Below is a small trained network, with its code and all its weights. Each question gives an input and a class and asks what happens when units are switched off, that is, made to give their printed mean instead of their output.

import numpy as np


def w(rows, s, z=0):
    codes = np.array(rows[::2]) - 128.0
    scale = np.full(codes.shape[1], s)
    scale[-1] = z or s
    return codes * scale


def norm(h):
    return h / np.sqrt((h * h).mean(-1, keepdims=True) + 1e-5)


def f(y):
    return y / 2 * (1 + np.tanh(0.7978845608 * (y + 0.044715 * y**3)))


def log_softmax(a):
    a = a - a.max(-1, keepdims=True)
    return a - np.log(np.exp(a).sum(-1, keepdims=True))


def net(x, mask):
    res = np.array(x, float).reshape(1, 7) / 4 @ E
    u = 0
    for l in range(3):
        y = f(norm(res) @ A[l][:, :-1].T + A[l][:, -1])
        res = res + np.where(mask[u : u + 5], y, B[l][:, -1]) @ B[l][:, :-1]
        u += 5
    return log_softmax(norm(res)[-1] @ U[:, :-1].T + U[:, -1])


A, B = {}, {}
E = w([
[147,90,71,216,17,123,95,115,92,160],'x0',
[226,122,169,117,108,48,217,125,68,55],'x1',
[41,29,137,68,67,163,142,231,78,78],'x2',
[162,120,107,81,133,144,109,121,117,129],'x3',
[124,85,197,46,61,98,163,75,197,216],'x4',
[38,233,62,63,68,115,145,66,92,100],'x5',
[125,57,13,138,155,122,212,90,252,39],'x6',
],0.00037)
A[0] = w([
[153,158,108,176,175,160,137,53,131,191,3],'L0N0',
[35,16,131,86,91,199,176,208,50,103,108],'L0N1',
[248,132,171,105,86,14,240,127,50,37,56],'L0N2',
[150,108,64,224,28,50,98,148,115,169,190],'L0N3',
[206,201,112,196,203,110,145,33,152,200,107],'L0N4',
],0.0019,0.00069)
B[0] = w([
[96,105,125,124,68,90,77,250,164,93,125],'L0N0',
[200,253,128,135,76,26,36,137,233,75,254],'L0N1',
[15,136,76,150,144,208,10,148,210,213,212],'L0N2',
[107,93,180,70,112,231,163,108,103,44,244],'L0N3',
[99,134,141,56,21,73,75,226,158,32,250],'L0N4',
],0.0015,0.00072)
A[1] = w([
[128,137,132,122,131,119,164,118,104,130,165],'L1N0',
[120,62,69,127,153,160,191,103,197,58,122],'L1N1',
[156,110,111,165,129,86,142,139,118,144,2],'L1N2',
[127,90,99,128,134,112,146,113,163,108,32],'L1N3',
[245,5,190,218,180,115,118,210,159,161,94],'L1N4',
],0.0019)
B[1] = w([
[131,119,116,120,130,130,168,90,124,118,141],'L1N0',
[167,129,131,174,123,58,148,174,75,214,177],'L1N1',
[107,219,160,118,155,156,47,194,74,86,2],'L1N2',
[142,195,151,161,140,88,83,207,57,155,45],'L1N3',
[17,252,41,53,75,119,160,32,94,106,172],'L1N4',
],0.0016,0.00088)
A[2] = w([
[140,157,95,178,186,147,109,182,71,65,78],'L2N0',
[132,161,162,128,119,101,89,179,80,175,3],'L2N1',
[127,177,235,100,111,160,65,148,23,176,133],'L2N2',
[124,175,174,69,252,89,159,161,163,139,115],'L2N3',
[139,160,81,190,184,160,104,180,50,48,100],'L2N4',
],0.0021,0.0023)
B[2] = w([
[119,96,162,86,67,111,144,93,181,181,119],'L2N0',
[95,100,30,131,5,109,134,92,232,101,1],'L2N1',
[153,90,43,177,175,71,200,152,175,112,192],'L2N2',
[138,77,109,186,15,180,105,115,77,105,157],'L2N3',
[129,100,181,76,106,114,151,93,160,194,174],'L2N4',
],0.0022,0.0009)
U = w([
[192,73,26,210,193,12,241,176,150,154,166],'0',
[159,196,151,86,49,44,31,202,218,29,124],'1',
[41,229,70,59,137,141,175,33,49,116,111],'2',
[146,55,253,49,105,120,168,62,172,242,90],'3',
[55,117,99,181,181,211,33,167,174,198,81],'4',
[155,135,174,133,186,153,115,153,79,102,255],'5',
[175,44,157,187,55,232,137,121,27,56,55],'6',
],0.0049,0.0024)

Each question gives the input, the list of numbers given to net, and the class t.
The units are the neurons (one row each of A and B). Each row of codes is followed by its name. A weight is (code - 128) times the scale printed after its matrix; where a second scale follows, it is the last column's (A, B and U).
mask holds one flag per neuron, layer by layer. A switched-off neuron (its flag False) gives its mean, the last column of its row in B, instead of its output. The means were averaged over made-up inputs and are rounded, as every weight is.
A unit's drop is (log p(t) with every unit on - log p(t) with that unit switched off) / (log p(t) with every unit on - log p(t) with every unit switched off).
The circuit of an input: a set's keep is (log p(t) with only the set's units on - log p(t) with every unit switched off) / (log p(t) with every unit on - log p(t) with every unit switched off). Starting from the 12 units with the biggest drops (on a tie, the unit counted first), units are removed one at a time, each time the one whose removal leaves the highest keep (on an exact tie, the one counted first), for as long as the keep stays at least 0.8.
units of the circuit, in order: the units of the circuit, biggest drop first
unit that matters most: the unit with the biggest drop
top k neurons: the k neurons with the biggest drops, biggest first
top k neurons in layer l: the k neurons of layer l with the biggest drops, biggest first
input [4,-5,-4,-6,-1,-1,-7], class 0: top 2 neurons -> [L2N2, L0N2]
input [2,0,-2,0,-8,1,1], class 3: units of the circuit, in order -> [L2N4, L2N0]
input [-6,8,4,5,7,3,-5], class 4: top 2 neurons in layer 1 -> [L1N4, L1N1]
input [-6,7,3,3,-7,-4,-2], class 3: top 3 neurons -> [L2N4, L2N0, L0N2]
input [2,8,0,3,-8,7,3], class 3: unit that matters most -> L2N4
input [-8,4,-3,-2,-4,2,7], class 6: top 2 neurons in layer 0 -> [L0N1, L0N4]
input [8,-1,-6,8,-5,2,-8], class 0: top 4 neurons -> [L2N2, L0N1, L2N3, L1N4]
input [8,8,4,3,6,6,4], class 4: top 2 neurons in layer 0 -> [L0N2, L0N4]
input [-8,-3,5,1,-1,-1,0], class 6: units of the circuit, in order -> [L2N3, L0N2]
input [6,-2,-3,2,5,3,-4], class 6: top 2 neurons in layer 2 -> [L2N4, L2N0]
input [5,-5,-5,-1,5,-3,-4], class 1: top 3 neurons -> [L0N4, L0N0, L2N4]
input [2,-4,-6,5,-7,-8,5], class 2: top 3 neurons -> [L1N4, L0N1, L0N2]
input [-8,-7,4,4,-6,6,-3], class 6: units of the circuit, in order -> [L2N3, L1N4, L0N2]
input [-5,8,5,1,1,5,-4], class 4: top 3 neurons -> [L0N2, L0N4, L1N4]
input [-3,3,2,-4,-7,4,-6], class 3: top neuron -> [L2N4]
input [4,2,-6,4,6,0,-8], class 0: top 2 neurons -> [L2N2, L0N1]
input [2,6,4,-4,-6,5,-4], class 3: units of the circuit, in order -> [L2N4, L1N4, L0N4, L2N0]
input [7,8,-6,-3,7,-5,-1], class 4: top 3 neurons -> [L0N2, L2N4, L0N1]
input [-6,-6,4,1,-5,1,8], class 0: top 3 neurons -> [L1N1, L0N2, L0N3]
input [1,-3,6,3,-4,-2,2], class 1: top neuron -> [L0N1]
input [-2,6,-4,0,-1,-2,-6], class 0: top 2 neurons in layer 0 -> [L0N1, L0N4]
